Below are the code and all the weights of a small trained network. Each question names an input and a class and asks about switching units off, where a switched-off unit gives its printed mean instead of its output.

import numpy as np


def w(rows, s, z=0):
    codes = np.array(rows[::2]) - 128.0
    scale = np.full(codes.shape[1], s)
    scale[-1] = z or s
    return codes * scale


def norm(h):
    return h / np.sqrt((h * h).mean(-1, keepdims=True) + 1e-5)


def f(y):
    return y / 2 * (1 + np.tanh(0.7978845608 * (y + 0.044715 * y**3)))


def log_softmax(a):
    a = a - a.max(-1, keepdims=True)
    return a - np.log(np.exp(a).sum(-1, keepdims=True))


def net(x, mask):
    res = np.array(x, float).reshape(1, 6) / 4 @ E
    u = 0
    for l in range(3):
        y = f(norm(res) @ A[l][:, :-1].T + A[l][:, -1])
        res = res + np.where(mask[u : u + 7], y, B[l][:, -1]) @ B[l][:, :-1]
        u += 7
    return log_softmax(norm(res)[-1] @ U[:, :-1].T + U[:, -1])


A, B = {}, {}
E = w([
[158,54,21,210,203,134,125,55],'x0',
[127,129,131,131,128,132,130,129],'x1',
[105,101,93,97,94,182,170,149],'x2',
[243,190,210,111,214,195,254,85],'x3',
[141,174,87,138,167,173,86,197],'x4',
[58,109,167,90,215,171,113,105],'x5',
],0.0052)
A[0] = w([
[83,70,191,182,103,89,194,96,51],'0.n1',
[128,164,89,155,206,150,110,245,5],'0.n2',
[63,109,39,63,79,209,243,148,84],'0.n3',
[151,205,165,135,191,2,56,81,99],'0.n4',
[55,79,171,111,205,160,114,138,56],'0.n5',
[192,81,117,77,124,83,144,173,18],'0.n6',
[82,102,135,102,122,44,203,58,63],'0.n7',
],0.0071,0.0024)
B[0] = w([
[215,151,109,52,131,167,21,120,171],'0.n1',
[230,121,150,1,86,138,18,62,221],'0.n2',
[184,56,251,251,171,120,70,135,251],'0.n3',
[151,15,193,215,124,197,154,179,254],'0.n4',
[62,222,131,215,95,100,153,42,215],'0.n5',
[117,180,112,175,130,134,150,141,103],'0.n6',
[201,122,120,28,115,165,33,91,190],'0.n7',
],0.0076,0.0024)
A[1] = w([
[129,214,77,165,195,242,59,235,20],'1.n1',
[223,158,56,184,19,99,194,144,111],'1.n2',
[88,159,190,57,70,171,204,197,2],'1.n3',
[33,134,118,79,215,155,168,81,133],'1.n4',
[155,56,147,163,98,194,114,94,75],'1.n5',
[148,62,2,136,176,166,197,76,77],'1.n6',
[193,156,178,94,183,136,180,116,72],'1.n7',
],0.0073,0.002)
B[1] = w([
[174,54,161,110,88,92,139,43,166],'1.n1',
[41,141,216,137,153,190,121,3,226],'1.n2',
[168,169,126,168,180,24,97,149,198],'1.n3',
[120,147,182,164,72,127,135,43,161],'1.n4',
[139,144,147,134,127,161,102,182,236],'1.n5',
[177,221,137,159,155,24,95,193,212],'1.n6',
[96,93,28,136,81,174,122,153,255],'1.n7',
],0.011,0.0036)
A[2] = w([
[127,73,152,182,126,150,141,192,53],'2.n1',
[80,179,96,166,113,158,115,114,249],'2.n2',
[138,153,136,124,167,50,131,169,77],'2.n3',
[48,83,61,104,107,117,119,170,49],'2.n4',
[110,157,182,73,94,114,159,172,50],'2.n5',
[165,162,86,111,154,167,246,130,130],'2.n6',
[168,110,109,47,124,134,94,100,148],'2.n7',
],0.014,0.002)
B[2] = w([
[145,121,155,124,158,184,175,199,249],'2.n1',
[107,173,182,63,106,146,178,162,253],'2.n2',
[79,215,134,126,130,97,83,188,233],'2.n3',
[84,115,9,141,52,181,164,139,209],'2.n4',
[204,115,68,223,200,124,121,89,167],'2.n5',
[22,49,47,136,31,104,70,149,210],'2.n6',
[191,180,126,70,88,162,114,134,255],'2.n7',
],0.012,0.0042)
U = w([
[42,88,26,125,55,124,132,182,141],'0',
[134,179,168,99,120,166,103,198,255],'1',
[159,209,126,173,198,13,103,187,127],'2',
[254,106,126,45,93,150,69,86,110],'3',
[158,47,191,186,170,173,161,212,117],'4',
[69,155,217,114,120,131,186,40,106],'5',
[146,123,97,37,210,112,197,156,48],'6',
[140,72,83,43,239,66,209,95,48],'7',
],0.0089,0.0067)

Each question gives the input, the list of numbers given to net, and the class t.
The units are the neurons (one row each of A and B). Each row of codes is followed by its name. A weight is (code - 128) times the scale printed after its matrix; where a second scale follows, it is the last column's (A, B and U).
mask holds one flag per neuron, layer by layer. A switched-off neuron (its flag False) gives its mean, the last column of its row in B, instead of its output. The means were averaged over made-up inputs and are rounded, as every weight is.
A unit's drop is (log p(t) with every unit on - log p(t) with that unit switched off) / (log p(t) with every unit on - log p(t) with every unit switched off).
The circuit of an input: a set's keep is (log p(t) with only the set's units on - log p(t) with every unit switched off) / (log p(t) with every unit on - log p(t) with every unit switched off). Starting from the 12 units with the biggest drops (on a tie, the unit counted first), units are removed one at a time, each time the one whose removal leaves the highest keep (on an exact tie, the one counted first), for as long as the keep stays at least 0.8.
circuit, biggest first: the units of the circuit, biggest drop first
unit that matters most: the unit with the biggest drop
k most important neurons: the k neurons with the biggest drops, biggest first
top k neurons in layer l: the k neurons of layer l with the biggest drops, biggest first
input [7,5,0,4,7,3], class 2: unit that matters most -> 1.n6
input [2,1,5,-1,-2,5], class 4: 2 most important neurons -> [0.n3 1.n2]
input [5,5,-5,6,5,1], class 0: 2 most important neurons -> [2.n6 1.n7]
input [-5,-4,-6,-6,-2,6], class 0: circuit, biggest first -> [0.n3 2.n4]
input [-4,-5,6,-3,-3,8], class 5: circuit, biggest first -> [0.n5 1.n4]
input [-5,6,-3,7,-2,-6], class 0: circuit, biggest first -> [2.n6 1.n7]
input [6,7,-4,-2,-6,8], class 5: top 3 neurons in layer 2 -> [2.n3 2.n7 2.n2]
input [6,3,5,-5,-8,-8], class 3: 4 most important neurons -> [0.n7 0.n1 0.n5 2.n3]
input [-8,-6,5,-5,2,8], class 2: circuit, biggest first -> [1.n3 2.n5]
input [-3,3,7,6,-1,3], class 4: circuit, biggest first -> [0.n3 2.n7]
input [-8,-2,-1,-4,8,6], class 2: circuit, biggest first -> [1.n3 1.n7 2.n5]
input [0,-5,-3,-5,-7,6], class 3: 2 most important neurons -> [0.n7 0.n1]
input [4,2,-3,-2,2,-2], class 2: top 2 neurons in layer 0 -> [0.n3 0.n5]
input [3,7,-8,5,2,-7], class 4: 2 most important neurons -> [0.n4 0.n5]
input [3,5,-6,6,1,-3], class 0: 2 most important neurons -> [2.n6 0.n3]
input [6,2,8,8,1,-2], class 0: 2 most important neurons -> [2.n6 0.n4]
input [7,-2,5,6,7,5], class 2: circuit, biggest first -> [1.n6]
input [6,2,-8,-2,-1,-4], class 4: 2 most important neurons -> [0.n4 2.n1]
input [-2,0,-3,-2,-1,-6], class 5: 2 most important neurons -> [1.n2 0.n3]
input [-7,0,6,-2,-7,-8], class 5: unit that matters most -> 1.n2
input [3,3,-7,-5,0,-7], class 4: 3 most important neurons -> [0.n4 0.n5 2.n1]
input [-4,-6,-5,6,7,2], class 3: 2 most important neurons -> [1.n1 0.n2]
